Below are the code and all the weights of a small trained network. Each question names an input and a class and asks about switching units off, where a switched-off unit gives its printed mean instead of its output.

import numpy as np


def w(rows, s, z=0):
    codes = np.array(rows[::2]) - 128.0
    scale = np.full(codes.shape[1], s)
    scale[-1] = z or s
    return codes * scale


def f(y):
    return np.maximum(y, 0)


def log_softmax(a):
    a = a - a.max(-1, keepdims=True)
    return a - np.log(np.exp(a).sum(-1, keepdims=True))


def net(x, mask):
    res = np.array(x, float).reshape(1, 4) / 4 @ E
    y = f(res @ A[0][:, :-1].T + A[0][:, -1])
    res = res + np.where(mask, y, B[0][:, -1]) @ B[0][:, :-1]
    return log_softmax(res[-1] @ U[:, :-1].T + U[:, -1])


A, B = {}, {}
E = w([
[211,64,108,65,165,102,137,150,114,168],'x0',
[116,97,72,99,133,155,122,182,208,70],'x1',
[128,129,128,127,128,128,129,126,128,129],'x2',
[140,136,109,132,93,168,253,140,113,130],'x3',
],0.014)
A[0] = w([
[112,140,117,140,112,152,140,143,141,104,140],'n0',
[137,133,114,137,96,160,252,142,115,129,146],'n1',
[91,137,116,138,114,153,121,144,168,77,131],'n2',
[157,124,135,119,135,113,131,114,98,161,127],'n3',
[141,132,126,132,116,136,162,128,112,138,127],'n4',
[169,117,144,112,142,104,135,110,90,180,125],'n5',
[162,77,91,80,151,127,131,175,159,117,75],'n6',
[102,177,166,179,106,124,128,80,100,138,211],'n7',
[118,121,141,123,156,100,34,115,141,127,254],'n8',
[164,117,142,112,144,106,131,109,92,173,151],'n9',
],0.014,0.0061)
B[0] = w([
[117,169,114,139,92,152,143,119,149,100,165],'n0',
[159,133,74,107,4,254,203,145,75,142,249],'n1',
[47,149,71,203,90,116,142,177,215,47,181],'n2',
[118,91,95,151,141,113,142,161,85,137,176],'n3',
[143,119,103,118,109,162,151,146,90,148,167],'n4',
[99,47,73,193,165,88,161,189,71,112,199],'n5',
[189,214,214,38,132,177,64,36,133,196,201],'n6',
[195,194,200,34,131,170,77,50,125,196,225],'n7',
[82,122,162,154,232,43,45,116,190,115,225],'n8',
[132,64,114,154,196,82,143,161,75,137,197],'n9',
],0.0081,0.018)
U = w([
[160,182,253,55,181,96,51,11,161,191,254],'0',
[226,199,160,26,70,189,148,41,94,199,135],'1',
[44,150,104,246,142,65,89,166,203,8,134],'2',
[80,151,47,198,57,162,211,201,155,29,37],'3',
[106,45,118,218,196,4,113,208,95,124,100],'4',
[152,47,50,174,112,132,218,248,69,150,6],'5',
],0.0065,0.0019)

Each question gives the input, the list of numbers given to net, and the class t.
The units are the neurons (one row each of A and B). Each row of codes is followed by its name. A weight is (code - 128) times the scale printed after its matrix; where a second scale follows, it is the last column's (A, B and U).
mask holds one flag per neuron, in row order. A switched-off neuron (its flag False) gives its mean, the last column of its row in B, instead of its output. The means were averaged over made-up inputs and are rounded, as every weight is.
A unit's drop is (log p(t) with every unit on - log p(t) with that unit switched off) / (log p(t) with every unit on - log p(t) with every unit switched off).
The circuit of an input: a set's keep is (log p(t) with only the set's units on - log p(t) with every unit switched off) / (log p(t) with every unit on - log p(t) with every unit switched off). Starting from all 10 units, units are removed one at a time, each time the one whose removal leaves the highest keep (on an exact tie, the one counted first), for as long as the keep stays at least 0.8.
units of the circuit, in order: the units of the circuit, biggest drop first
unit that matters most: the unit with the biggest drop
k most important neurons: the k neurons with the biggest drops, biggest first
drop when u is switched off: that unit's drop, to one decimal
input [4,0,-3,-6], class 4: unit that matters most => n7
input [1,-8,1,6], class 5: 3 most important neurons => (n5, n6, n9)
input [0,2,4,6], class 3: units of the circuit, in order => (n7, n9)
input [7,0,-5,4], class 5: 4 most important neurons => (n7, n5, n9, n3)
input [-2,-6,-5,0], class 0: 2 most important neurons => (n1, n7)
input [-7,0,-6,0], class 0: 3 most important neurons => (n7, n1, n5)
input [1,-5,7,6], class 5: 4 most important neurons => (n6, n5, n9, n3)
input [3,8,6,-2], class 0: units of the circuit, in order => (n6, n1)
input [-5,2,-6,0], class 2: units of the circuit, in order => (n1, n2)
input [1,8,-6,-4], class 0: 2 most important neurons => (n6, n5)
input [6,7,-1,0], class 0: 2 most important neurons => (n1, n6)
input [2,-6,7,-3], class 4: 2 most important neurons => (n5, n6)
input [6,3,-2,-2], class 0: 2 most important neurons => (n6, n1)
input [4,8,3,3], class 1: units of the circuit, in order => (n6)
input [2,-5,7,7], class 5: 2 most important neurons => (n6, n5)
input [-5,0,4,0], class 0: 3 most important neurons => (n1, n7, n5)
input [2,-2,4,1], class 5: 2 most important neurons => (n8, n6)
input [-4,1,0,2], class 3: 2 most important neurons => (n6, n2)
input [-3,7,6,-2], class 2: drop when n1 is switched off => 0.2
input [3,-8,4,4], class 5: drop when n5 is switched off => 0.1
input [-8,-1,5,8], class 1: drop when n7 is switched off => 4.8
input [3,-8,5,-7], class 4: most important neuron => (n5)
input [7,6,-1,5], class 1: drop when n6 is switched off => 0.4
